Below are the code and all the weights of a small trained network. Each question names an input and a target symbol and asks about switching units off, where a switched-off unit gives its printed mean instead of its output.

import numpy as np


def w(rows, s, z=0):
    codes = np.array(rows[::2]) - 128.0
    scale = np.full(codes.shape[1], s)
    scale[-1] = z or s
    return codes * scale


def norm(h):
    return h / np.sqrt((h * h).mean(-1, keepdims=True) + 1e-5)


def f(y):
    return y / 2 * (1 + np.tanh(0.7978845608 * (y + 0.044715 * y**3)))


def softmax(a):
    e = np.exp(a - a.max(-1, keepdims=True))
    return e / e.sum(-1, keepdims=True)


def log_softmax(a):
    a = a - a.max(-1, keepdims=True)
    return a - np.log(np.exp(a).sum(-1, keepdims=True))


def net(x, mask):
    ids = ['ΘΨαζητ'.index(c) for c in x.split()]
    T = len(ids)
    res = E[ids] + P[:T]
    u = 0
    for l in range(2):
        q, k, v = (norm(res) @ M[l].T for M in (Q, K, V))
        z = softmax(np.where(np.tri(T) > 0, q @ k.T / 4**0.5, -1e9)) @ v
        res = res + np.where(mask[u], z, O[l][:, -1]) @ O[l][:, :-1]
        u += 1
        y = f(norm(res) @ A[l][:, :-1].T + A[l][:, -1])
        res = res + np.where(mask[u : u + 12], y, B[l][:, -1]) @ B[l][:, :-1]
        u += 12
    return log_softmax(norm(res)[-1] @ U[:, :-1].T + U[:, -1])


Q, K, V, O, A, B = {}, {}, {}, {}, {}, {}
E = w([
[209,50,12,82,155],'Θ',
[3,132,183,171,129],'Ψ',
[157,43,95,116,195],'α',
[199,114,109,129,77],'ζ',
[180,139,143,84,129],'η',
[192,219,161,120,46],'τ',
],0.014)
P = w([
[169,181,96,78,177],'0',
[107,156,95,54,123],'1',
[217,116,169,119,128],'2',
[174,244,89,157,185],'3',
[64,134,74,17,80],'4',
[216,87,232,161,157],'5',
[142,246,119,210,254],'6',
[66,116,41,86,48],'7',
],0.0087)
Q[0] = w([
[149,227,131,173,255],'0.h0',
[125,121,133,104,162],'0.h0',
[147,193,66,174,159],'0.h0',
[82,130,105,56,110],'0.h0',
],0.018)
K[0] = w([
[33,127,40,14,40],'0.h0',
[126,129,106,133,89],'0.h0',
[95,121,94,3,130],'0.h0',
[161,164,177,84,151],'0.h0',
],0.016)
V[0] = w([
[251,134,170,138,102],'0.h0',
[147,178,3,126,33],'0.h0',
[211,33,94,235,90],'0.h0',
[80,108,98,158,130],'0.h0',
],0.0069)
O[0] = w([
[60,101,103,176,81,252],'0.h0',
[163,124,76,255,72,105],'0.h0',
[131,40,168,142,90,101],'0.h0',
[167,122,155,117,134,29],'0.h0',
],0.0085,0.0024)
A[0] = w([
[139,118,133,129,171,22],'0.n0',
[30,201,4,95,129,126],'0.n1',
[1,189,212,169,139,116],'0.n2',
[161,76,169,212,40,52],'0.n3',
[203,179,192,169,105,150],'0.n4',
[82,121,233,194,205,109],'0.n5',
[191,60,158,68,74,111],'0.n6',
[142,64,230,169,70,50],'0.n7',
[150,228,146,150,164,2],'0.n8',
[112,94,30,98,230,111],'0.n9',
[43,139,105,81,158,90],'0.n10',
[147,181,46,102,138,126],'0.n11',
],0.0088,0.0044)
B[0] = w([
[125,127,98,59,139,117],'0.n0',
[75,170,129,169,210,215],'0.n1',
[250,64,126,96,96,155],'0.n2',
[140,104,154,135,254,145],'0.n3',
[132,24,155,134,42,173],'0.n4',
[159,105,89,104,49,148],'0.n5',
[121,92,117,236,171,184],'0.n6',
[138,209,110,164,184,134],'0.n7',
[135,183,143,66,227,148],'0.n8',
[165,132,195,90,51,254],'0.n9',
[99,173,151,104,198,156],'0.n10',
[109,55,108,149,125,187],'0.n11',
],0.012,0.0059)
Q[1] = w([
[81,105,207,145,121],'1.h0',
[104,92,95,92,129],'1.h0',
[105,197,46,143,61],'1.h0',
[253,198,140,148,134],'1.h0',
],0.015)
K[1] = w([
[192,135,87,130,74],'1.h0',
[164,154,195,144,162],'1.h0',
[31,159,191,131,58],'1.h0',
[2,70,57,57,100],'1.h0',
],0.014)
V[1] = w([
[184,254,158,153,40],'1.h0',
[141,166,234,140,82],'1.h0',
[137,93,31,68,96],'1.h0',
[128,100,48,71,219],'1.h0',
],0.0078)
O[1] = w([
[233,190,31,144,68,4],'1.h0',
[62,200,89,140,74,129],'1.h0',
[154,2,79,103,163,124],'1.h0',
[118,32,151,156,184,150],'1.h0',
],0.008,0.0033)
A[1] = w([
[36,165,85,161,232,63],'1.n0',
[154,104,179,7,75,1],'1.n1',
[143,204,207,137,90,117],'1.n2',
[165,93,159,68,57,120],'1.n3',
[129,107,187,138,175,94],'1.n4',
[57,194,93,174,102,146],'1.n5',
[115,159,99,171,160,98],'1.n6',
[180,127,94,76,209,124],'1.n7',
[196,149,182,183,124,104],'1.n8',
[87,82,141,213,105,98],'1.n9',
[76,119,95,237,129,65],'1.n10',
[137,208,73,142,103,101],'1.n11',
],0.013,0.0056)
B[1] = w([
[72,104,151,197,197,238],'1.n0',
[64,25,40,7,96,253],'1.n1',
[184,130,190,114,140,145],'1.n2',
[82,142,115,109,194,248],'1.n3',
[118,148,15,120,114,237],'1.n4',
[160,148,50,188,161,218],'1.n5',
[99,137,72,133,136,151],'1.n6',
[137,193,221,163,93,191],'1.n7',
[51,123,102,120,195,169],'1.n8',
[175,208,157,116,72,207],'1.n9',
[80,96,181,88,68,202],'1.n10',
[186,204,70,73,81,178],'1.n11',
],0.019,0.0057)
U = w([
[239,51,137,165,154,126],'Θ',
[169,208,217,65,207,169],'Ψ',
[81,76,85,15,151,170],'α',
[75,137,175,148,2,3],'ζ',
[48,122,129,226,207,126],'η',
[176,218,18,130,116,171],'τ',
],0.0085,0.0011)

Each question gives the input, a string of symbols that net reads in full, and the target symbol t.
The units are the heads (4 rows each of Q, K, V and O) and the neurons (one row each of A and B). Each row of codes is followed by its name. A weight is (code - 128) times the scale printed after its matrix; where a second scale follows, it is the last column's (O, A, B and U).
mask holds one flag per unit, layer by layer, with each layer's heads first. A switched-off unit (its flag False) gives its mean, the last column of its rows in O or B, instead of its output. The means were averaged over made-up inputs and are rounded, as every weight is.
A unit's drop is (log p(t) with every unit on - log p(t) with that unit switched off) / (log p(t) with every unit on - log p(t) with every unit switched off).
The circuit of an input: a set's keep is (log p(t) with only the set's units on - log p(t) with every unit switched off) / (log p(t) with every unit on - log p(t) with every unit switched off). Starting from the 12 units with the biggest drops (on a tie, the unit counted first), units are removed one at a time, each time the one whose removal leaves the highest keep (on an exact tie, the one counted first), for as long as the keep stays at least 0.8.
units of the circuit, in order: the units of the circuit, biggest drop first
top k neurons: the k neurons with the biggest drops, biggest first
input α ζ η Ψ, target ζ: units of the circuit, in order => (0.h0; 1.n10)
input Ψ η α α Ψ τ η Ψ, target τ: top neuron => (0.n2)
input α τ α α Ψ Ψ ζ, target Ψ: top 4 neurons => (0.n8; 1.n7; 0.n6; 0.n9)
input Ψ Θ α, target Θ: top 3 neurons => (0.n6; 1.n1; 0.n4)
input ζ η α α ζ Ψ τ, target ζ: top 2 neurons => (0.n4; 0.n9)
input Θ η η α α τ, target Θ: top 3 neurons => (0.n4; 1.n1; 1.n0)
input α Ψ η ζ, target Ψ: top 3 neurons => (1.n7; 0.n9; 0.n8)
input Θ ζ α τ, target ζ: units of the circuit, in order => (0.h0; 1.n10)
input Θ η α α, target η: units of the circuit, in order => (0.h0; 1.n0)
input Ψ α ζ α α η, target η: top 2 neurons => (1.n8; 0.n6)
input α α α Θ α Ψ α τ, target τ: units of the circuit, in order => (1.h0; 1.n5)
input α Ψ η α, target Ψ: units of the circuit, in order => (0.h0; 1.n7)
input Ψ α η α Ψ η η, target Ψ: units of the circuit, in order => (0.h0; 1.n7)
input α Ψ α η Θ η, target Θ: top neuron => (0.n9)
input η ζ η, target η: units of the circuit, in order => (0.h0; 1.n1)
input α α α, target τ: units of the circuit, in order => (1.n4; 1.n0; 1.n1)
input α η τ α ζ Ψ α, target ζ: units of the circuit, in order => (0.h0; 1.n9; 1.n10)
input α η τ Θ Ψ ζ α Ψ, target ζ: top 3 neurons => (0.n4; 0.n2; 0.n9)
input α α η α Ψ, target η: top 3 neurons => (0.n9; 0.n1; 0.n10)
input τ α τ α η, target τ: units of the circuit, in order => (1.h0)
input α Ψ α α α η ζ, target α: top 3 neurons => (0.n4; 0.n6; 0.n1)
input Ψ Ψ α α α η τ Ψ, target τ: top 2 neurons => (0.n8; 0.n2)
input η ζ η η τ ζ ζ, target ζ: units of the circuit, in order => (1.n10; 0.h0)
input α α α η α, target η: units of the circuit, in order => (0.n1; 1.n1)
